Below is a small trained network, with its code and all its weights. Each question gives an input and a target symbol and asks what happens when units are switched off, that is, made to give their printed mean instead of their output.

import numpy as np


def w(rows, s, z=0):
    codes = np.array(rows[::2]) - 128.0
    scale = np.full(codes.shape[1], s)
    scale[-1] = z or s
    return codes * scale


def f(y):
    return y / 2 * (1 + np.tanh(0.7978845608 * (y + 0.044715 * y**3)))


def softmax(a):
    e = np.exp(a - a.max(-1, keepdims=True))
    return e / e.sum(-1, keepdims=True)


def log_softmax(a):
    a = a - a.max(-1, keepdims=True)
    return a - np.log(np.exp(a).sum(-1, keepdims=True))


def net(x, mask):
    ids = ['αδεζηθλμπστφψω'.index(c) for c in x.split()]
    T = len(ids)
    res = E[ids] + P[:T]
    q, k, v = (res @ M[0].T for M in (Q, K, V))
    z = softmax(np.where(np.tri(T) > 0, q @ k.T / 3**0.5, -1e9)) @ v
    res = res + np.where(mask[0], z, O[0][:, -1]) @ O[0][:, :-1]
    y = f(res @ A[0][:, :-1].T + A[0][:, -1])
    res = res + np.where(mask[1:9], y, B[0][:, -1]) @ B[0][:, :-1]
    return log_softmax(res[-1] @ U[:, :-1].T + U[:, -1])


Q, K, V, O, A, B = {}, {}, {}, {}, {}, {}
E = w([
[86,142,219,98,29],'α',
[122,100,122,215,170],'δ',
[46,112,204,44,39],'ε',
[176,120,89,239,87],'ζ',
[144,80,63,13,249],'η',
[28,116,221,82,95],'θ',
[27,187,139,226,41],'λ',
[142,143,155,148,72],'μ',
[179,3,142,66,120],'π',
[148,20,181,35,217],'σ',
[190,106,244,109,211],'τ',
[160,142,129,131,137],'φ',
[231,110,109,40,51],'ψ',
[230,21,139,164,222],'ω',
],0.014)
P = w([
[173,36,255,150,63],'0',
[150,252,124,158,172],'1',
[144,19,199,111,121],'2',
[148,247,123,159,168],'3',
[42,56,164,112,41],'4',
[162,253,135,165,175],'5',
[46,67,161,124,71],'6',
],0.0098)
Q[0] = w([
[203,35,28,193,26],'H1',
[148,28,198,31,43],'H1',
[98,165,2,86,199],'H1',
],0.007)
K[0] = w([
[91,6,113,146,59],'H1',
[105,90,192,72,118],'H1',
[174,237,68,122,242],'H1',
],0.011)
V[0] = w([
[105,240,58,146,254],'H1',
[144,158,80,32,129],'H1',
[96,61,146,163,115],'H1',
],0.0074)
O[0] = w([
[179,209,198,253,160,3],'H1',
[149,196,84,93,241,79],'H1',
[228,103,66,92,13,172],'H1',
],0.0042,0.0062)
A[0] = w([
[151,180,92,125,126,110],'N1',
[161,172,144,186,107,112],'N2',
[62,122,115,67,68,99],'N3',
[78,173,221,138,171,110],'N4',
[126,159,103,115,71,231],'N5',
[114,255,142,78,101,134],'N6',
[117,133,171,144,82,254],'N7',
[157,117,155,49,129,223],'N8',
],0.014,0.0045)
B[0] = w([
[219,255,36,124,104,141],'N1',
[193,96,99,127,27,167],'N2',
[184,157,194,195,175,253],'N3',
[28,138,173,191,127,192],'N4',
[111,135,72,95,241,186],'N5',
[132,164,202,34,140,179],'N6',
[126,55,15,45,134,208],'N7',
[79,111,55,172,92,233],'N8',
],0.0074,0.013)
U = w([
[158,121,192,42,98,85],'α',
[102,128,126,254,77,32],'δ',
[127,123,183,72,114,58],'ε',
[177,148,105,164,86,107],'ζ',
[146,154,111,153,190,54],'η',
[69,116,195,127,76,45],'θ',
[53,173,79,147,35,72],'λ',
[184,142,164,67,67,119],'μ',
[84,60,82,134,119,252],'π',
[58,87,100,218,168,158],'σ',
[124,110,207,188,94,90],'τ',
[196,148,205,127,67,206],'φ',
[166,151,87,67,121,5],'ψ',
[229,90,206,162,153,91],'ω',
],0.0097,0.0042)

Each question gives the input, a string of symbols that net reads in full, and the target symbol t.
The units are the heads (3 rows each of Q, K, V and O) and the neurons (one row each of A and B). Each row of codes is followed by its name. A weight is (code - 128) times the scale printed after its matrix; where a second scale follows, it is the last column's (O, A, B and U).
mask holds one flag per unit, heads first, then neurons. A switched-off unit (its flag False) gives its mean, the last column of its rows in O or B, instead of its output. The means were averaged over made-up inputs and are rounded, as every weight is.
A unit's drop is (log p(t) with every unit on - log p(t) with that unit switched off) / (log p(t) with every unit on - log p(t) with every unit switched off).
The circuit of an input: a set's keep is (log p(t) with only the set's units on - log p(t) with every unit switched off) / (log p(t) with every unit on - log p(t) with every unit switched off). Starting from all 9 units, units are removed one at a time, each time the one whose removal leaves the highest keep (on an exact tie, the one counted first), for as long as the keep stays at least 0.8.
units of the circuit, in order: the units of the circuit, biggest drop first
k most important neurons: the k neurons with the biggest drops, biggest first
drop when u is switched off: that unit's drop, to one decimal
input η η λ λ φ ζ, target ζ: units of the circuit, in order	N2; N1; N4
input σ σ ψ, target π: units of the circuit, in order	N8; H1
input ε λ θ θ σ η α, target π: units of the circuit, in order	N7
input η ω θ σ, target σ: units of the circuit, in order	H1; N6; N4
input η ω η φ, target φ: 3 most important neurons	N8; N6; N2
input φ φ λ η η, target σ: units of the circuit, in order	H1; N6
input η η λ, target π: units of the circuit, in order	N7; H1
input θ ε η ψ, target ψ: 2 most important neurons	N5; N1
input λ μ α, target π: 2 most important neurons	N8; N7
input θ ω δ τ λ, target π: 3 most important neurons	N7; N5; N4
input π η η δ, target δ: 2 most important neurons	N4; N2
input η ω ψ, target π: 2 most important neurons	N8; N6
input λ α ε, target π: 2 most important neurons	N8; N7
input ζ δ ω, target π: units of the circuit, in order	N3
input φ ψ ω η η θ, target θ: 3 most important neurons	N4; N6; N3
input μ η π π τ τ, target τ: drop when N6 is switched off	0.0
input λ δ ψ ζ, target ζ: drop when N8 is switched off	0.1
input η φ θ λ δ α η, target σ: drop when H1 is switched off	0.3
